Here is a tiny trained network, its code and every weight. The questions are about switching its units off for an input and a class, where a switched-off unit gives its printed mean instead of its output.

import numpy as np


def w(rows, s, z=0):
    codes = np.array(rows[::2]) - 128.0
    scale = np.full(codes.shape[1], s)
    scale[-1] = z or s
    return codes * scale


def f(y):
    return np.maximum(y, 0)


def log_softmax(a):
    a = a - a.max(-1, keepdims=True)
    return a - np.log(np.exp(a).sum(-1, keepdims=True))


def net(x, mask):
    res = np.array(x, float).reshape(1, 6) / 4 @ E
    y = f(res @ A[0][:, :-1].T + A[0][:, -1])
    res = res + np.where(mask, y, B[0][:, -1]) @ B[0][:, :-1]
    return log_softmax(res[-1] @ U[:, :-1].T + U[:, -1])


A, B = {}, {}
E = w([
[22,112,137,92,150,52,87,209,136],'x0',
[91,65,127,57,120,128,50,93,154],'x1',
[177,133,7,171,82,100,202,115,136],'x2',
[136,167,193,186,107,190,69,214,102],'x3',
[164,204,65,66,98,99,155,176,139],'x4',
[159,77,79,188,179,130,82,94,158],'x5',
],0.011)
A[0] = w([
[83,170,224,17,72,166,19,146,118,136],'n0',
[145,168,222,129,75,140,253,143,98,153],'n1',
[161,106,77,189,126,96,154,123,157,2],'n2',
[145,112,92,124,135,137,131,144,96,86],'n3',
[122,204,190,142,72,151,218,114,67,139],'n4',
[100,150,161,150,42,143,179,117,116,110],'n5',
[163,225,127,90,208,71,191,176,102,88],'n6',
[161,66,179,193,192,184,66,2,107,133],'n7',
[192,155,18,143,74,158,219,49,134,142],'n8',
[123,163,119,134,116,122,130,125,120,73],'n9',
[210,136,99,115,113,137,157,87,77,40],'n10',
[169,151,189,243,85,204,116,183,96,34],'n11',
[215,134,51,176,55,133,202,79,152,84],'n12',
[172,90,180,50,135,140,167,65,159,82],'n13',
],0.0094,0.0054)
B[0] = w([
[197,192,153,96,74,123,154,241,81,239],'n0',
[187,128,153,138,120,102,87,238,108,188],'n1',
[125,147,166,135,82,95,87,154,100,167],'n2',
[146,127,159,83,173,121,116,124,121,139],'n3',
[169,145,147,112,144,130,126,249,93,185],'n4',
[152,120,126,124,106,127,112,156,130,156],'n5',
[70,89,137,179,176,160,137,93,189,180],'n6',
[94,152,152,207,199,195,155,116,178,245],'n7',
[118,131,107,22,36,73,125,130,101,251],'n8',
[143,127,142,137,139,122,114,125,138,135],'n9',
[93,92,88,114,93,116,103,110,128,172],'n10',
[116,90,126,91,68,89,126,112,109,201],'n11',
[159,131,89,73,71,92,131,138,92,231],'n12',
[62,123,91,96,167,138,113,86,158,166],'n13',
],0.011,0.017)
U = w([
[187,123,102,85,79,68,134,192,111,150],'0',
[170,141,165,254,192,200,138,183,147,1],'1',
[90,87,50,119,154,100,142,36,166,196],'2',
],0.0098,0.0022)

Each question gives the input, the list of numbers given to net, and the class t.
The units are the neurons (one row each of A and B). Each row of codes is followed by its name. A weight is (code - 128) times the scale printed after its matrix; where a second scale follows, it is the last column's (A, B and U).
mask holds one flag per neuron, in row order. A switched-off neuron (its flag False) gives its mean, the last column of its row in B, instead of its output. The means were averaged over made-up inputs and are rounded, as every weight is.
A unit's drop is (log p(t) with every unit on - log p(t) with that unit switched off) / (log p(t) with every unit on - log p(t) with every unit switched off).
The circuit of an input: a set's keep is (log p(t) with only the set's units on - log p(t) with every unit switched off) / (log p(t) with every unit on - log p(t) with every unit switched off). Starting from the 12 units with the biggest drops (on a tie, the unit counted first), units are removed one at a time, each time the one whose removal leaves the highest keep (on an exact tie, the one counted first), for as long as the keep stays at least 0.8.
units of the circuit, in order: the units of the circuit, biggest drop first
top k neurons: the k neurons with the biggest drops, biggest first
drop when u is switched off: that unit's drop, to one decimal
input [8,-1,5,-2,8,-2], class 2: units of the circuit, in order -> [n6; n0]
input [7,-7,2,-4,6,5], class 2: units of the circuit, in order -> [n6; n0]
input [4,0,-4,-6,1,8], class 2: units of the circuit, in order -> [n0]
input [-5,6,5,-7,-3,-1], class 2: top 2 neurons -> [n0; n13]
input [3,-1,1,1,1,2], class 2: top 2 neurons -> [n0; n7]
input [-8,-3,-1,3,-7,-4], class 1: top 3 neurons -> [n7; n0; n8]
input [4,8,3,-7,-8,1], class 2: drop when n1 is switched off -> 0.0
input [8,-5,-6,-4,-3,5], class 1: drop when n8 is switched off -> 0.4
input [7,4,4,-1,-7,-1], class 2: drop when n1 is switched off -> 0.2
input [7,6,-4,-6,-7,7], class 1: drop when n7 is switched off -> 0.2
